Below are the code and all the weights of a small trained network. Each question names an input and a class and asks about switching units off, where a switched-off unit gives its printed mean instead of its output.

import numpy as np


def w(rows, s, z=0):
    codes = np.array(rows[::2]) - 128.0
    scale = np.full(codes.shape[1], s)
    scale[-1] = z or s
    return codes * scale


def norm(h):
    return h / np.sqrt((h * h).mean(-1, keepdims=True) + 1e-5)


def f(y):
    return np.maximum(y, 0)


def log_softmax(a):
    a = a - a.max(-1, keepdims=True)
    return a - np.log(np.exp(a).sum(-1, keepdims=True))


def net(x, mask):
    res = np.array(x, float).reshape(1, 4) / 4 @ E
    u = 0
    for l in range(3):
        y = f(norm(res) @ A[l][:, :-1].T + A[l][:, -1])
        res = res + np.where(mask[u : u + 8], y, B[l][:, -1]) @ B[l][:, :-1]
        u += 8
    return log_softmax(norm(res)[-1] @ U[:, :-1].T + U[:, -1])


A, B = {}, {}
E = w([
[10,122,103,173,52,81,181],'x0',
[105,119,134,17,152,89,180],'x1',
[195,217,116,79,20,148,131],'x2',
[97,112,2,103,125,196,35],'x3',
],0.011)
A[0] = w([
[214,124,182,85,204,130,141,11],'0.n0',
[140,146,80,89,2,138,125,88],'0.n1',
[137,126,113,153,177,133,135,37],'0.n2',
[172,138,23,105,136,142,118,24],'0.n3',
[241,159,103,122,51,135,115,3],'0.n4',
[56,122,122,111,192,115,131,106],'0.n5',
[117,125,18,99,92,123,126,100],'0.n6',
[160,137,167,125,62,128,142,134],'0.n7',
],0.023,0.0052)
B[0] = w([
[123,200,142,107,251,52,101,239],'0.n0',
[149,214,42,135,77,139,174,254],'0.n1',
[141,102,112,160,79,114,90,151],'0.n2',
[121,101,182,100,52,160,67,200],'0.n3',
[211,84,150,183,166,175,239,235],'0.n4',
[102,64,139,133,115,172,214,200],'0.n5',
[71,208,90,121,141,141,82,228],'0.n6',
[123,83,200,123,83,155,111,203],'0.n7',
],0.026,0.014)
A[1] = w([
[86,138,176,99,160,173,108,134],'1.n0',
[138,149,208,133,38,101,132,138],'1.n1',
[220,169,163,143,175,78,51,2],'1.n2',
[133,48,110,68,117,174,18,55],'1.n3',
[238,122,122,149,148,102,125,132],'1.n4',
[140,118,138,7,75,106,151,64],'1.n5',
[92,69,84,197,161,102,126,86],'1.n6',
[155,122,130,2,118,84,186,163],'1.n7',
],0.025,0.0054)
B[1] = w([
[152,103,137,122,138,125,104,201],'1.n0',
[139,102,116,155,110,76,79,197],'1.n1',
[86,157,127,214,253,94,136,253],'1.n2',
[106,128,176,133,95,194,70,183],'1.n3',
[147,130,169,145,146,137,132,234],'1.n4',
[69,200,156,158,163,89,174,153],'1.n5',
[111,79,104,146,118,138,182,196],'1.n6',
[126,151,170,59,99,120,120,201],'1.n7',
],0.041,0.011)
A[2] = w([
[123,219,8,92,120,144,74,3],'2.n0',
[125,128,49,185,111,111,69,37],'2.n1',
[161,152,15,15,84,123,102,64],'2.n2',
[202,173,89,113,190,129,68,63],'2.n3',
[168,101,163,1,237,117,146,68],'2.n4',
[137,193,22,92,127,127,92,49],'2.n5',
[149,176,21,118,131,101,125,14],'2.n6',
[118,158,99,17,166,59,62,130],'2.n7',
],0.019,0.0056)
B[2] = w([
[87,189,25,143,131,132,127,255],'2.n0',
[183,106,38,114,173,149,109,173],'2.n1',
[74,193,89,176,164,138,130,209],'2.n2',
[109,133,137,202,171,74,158,198],'2.n3',
[116,70,31,29,158,168,37,245],'2.n4',
[104,178,63,119,136,148,144,221],'2.n5',
[97,112,94,93,137,175,63,194],'2.n6',
[175,107,156,4,107,115,191,191],'2.n7',
],0.023,0.0082)
U = w([
[142,138,181,153,254,96,122,230],'0',
[91,215,49,144,72,160,139,187],'1',
[159,63,101,195,93,43,68,53],'2',
[77,36,100,148,103,158,206,138],'3',
[233,147,162,195,75,152,185,100],'4',
[75,162,159,112,70,17,122,49],'5',
[78,105,162,141,101,203,48,108],'6',
[82,101,125,28,159,105,118,2],'7',
],0.021,0.0037)

Each question gives the input, the list of numbers given to net, and the class t.
The units are the neurons (one row each of A and B). Each row of codes is followed by its name. A weight is (code - 128) times the scale printed after its matrix; where a second scale follows, it is the last column's (A, B and U).
mask holds one flag per neuron, layer by layer. A switched-off neuron (its flag False) gives its mean, the last column of its row in B, instead of its output. The means were averaged over made-up inputs and are rounded, as every weight is.
A unit's drop is (log p(t) with every unit on - log p(t) with that unit switched off) / (log p(t) with every unit on - log p(t) with every unit switched off).
The circuit of an input: a set's keep is (log p(t) with only the set's units on - log p(t) with every unit switched off) / (log p(t) with every unit on - log p(t) with every unit switched off). Starting from the 12 units with the biggest drops (on a tie, the unit counted first), units are removed one at a time, each time the one whose removal leaves the highest keep (on an exact tie, the one counted first), for as long as the keep stays at least 0.8.
circuit, biggest first: the units of the circuit, biggest drop first
most important unit: the unit with the biggest drop
k most important neurons: the k neurons with the biggest drops, biggest first
k most important neurons of layer l: the k neurons of layer l with the biggest drops, biggest first
drop of u: that unit's drop, to one decimal
input [0,0,-8,5], class 3: circuit, biggest first	(0.n5)
input [6,4,7,-5], class 5: 3 most important neurons of layer 1	(1.n1, 1.n5, 1.n7)
input [3,1,0,-1], class 5: 3 most important neurons	(0.n4, 0.n6, 0.n0)
input [-5,-3,-7,3], class 6: circuit, biggest first	(0.n1, 0.n4, 1.n3)
input [3,2,5,-7], class 5: 2 most important neurons	(1.n5, 1.n1)
input [8,5,-1,-1], class 3: 3 most important neurons	(0.n5, 0.n0, 0.n3)
input [8,-5,4,-4], class 2: circuit, biggest first	(1.n1, 0.n6)
input [7,7,-4,5], class 3: 3 most important neurons	(0.n5, 0.n1, 0.n0)
input [-2,5,-5,4], class 6: 2 most important neurons of layer 1	(1.n3, 1.n0)
input [7,-4,-2,-2], class 3: 4 most important neurons	(0.n3, 1.n6, 0.n7, 0.n1)
input [-6,-7,4,7], class 4: 2 most important neurons	(0.n4, 0.n0)
input [8,4,0,-2], class 5: 2 most important neurons	(0.n4, 0.n0)
input [7,1,0,-7], class 5: 3 most important neurons of layer 0	(0.n6, 0.n4, 0.n2)
input [-4,3,-1,4], class 6: circuit, biggest first	(0.n3)
input [-2,-8,-5,4], class 6: 3 most important neurons	(0.n0, 1.n3, 0.n4)
input [6,-3,-6,8], class 3: 2 most important neurons	(0.n1, 0.n5)
input [0,-8,-8,-7], class 3: 3 most important neurons	(0.n0, 0.n3, 1.n6)
input [4,6,-2,5], class 1: 2 most important neurons	(0.n6, 0.n4)
input [-2,-8,-4,2], class 6: 2 most important neurons	(0.n0, 0.n4)
input [-8,-5,7,6], class 4: circuit, biggest first	(0.n4)
input [2,-4,-3,-5], class 2: 3 most important neurons	(0.n0, 1.n1, 0.n4)
input [8,-5,7,-8], class 2: 3 most important neurons	(1.n1, 0.n7, 0.n5)
input [3,-8,-3,6], class 6: 2 most important neurons	(0.n1, 1.n3)
input [-6,6,8,4], class 4: 2 most important neurons of layer 0	(0.n4, 0.n1)
input [2,4,-3,-2], class 3: 2 most important neurons of layer 0	(0.n5, 0.n0)
input [-4,5,-5,4], class 7: 2 most important neurons of layer 0	(0.n5, 0.n0)
input [-6,-1,1,8], class 6: most important unit	0.n3
input [-1,4,-7,-6], class 7: drop of 0.n5	0.7
input [4,4,5,-8], class 5: drop of 1.n5	0.1
input [1,-3,3,-5], class 4: drop of 0.n4	0.4
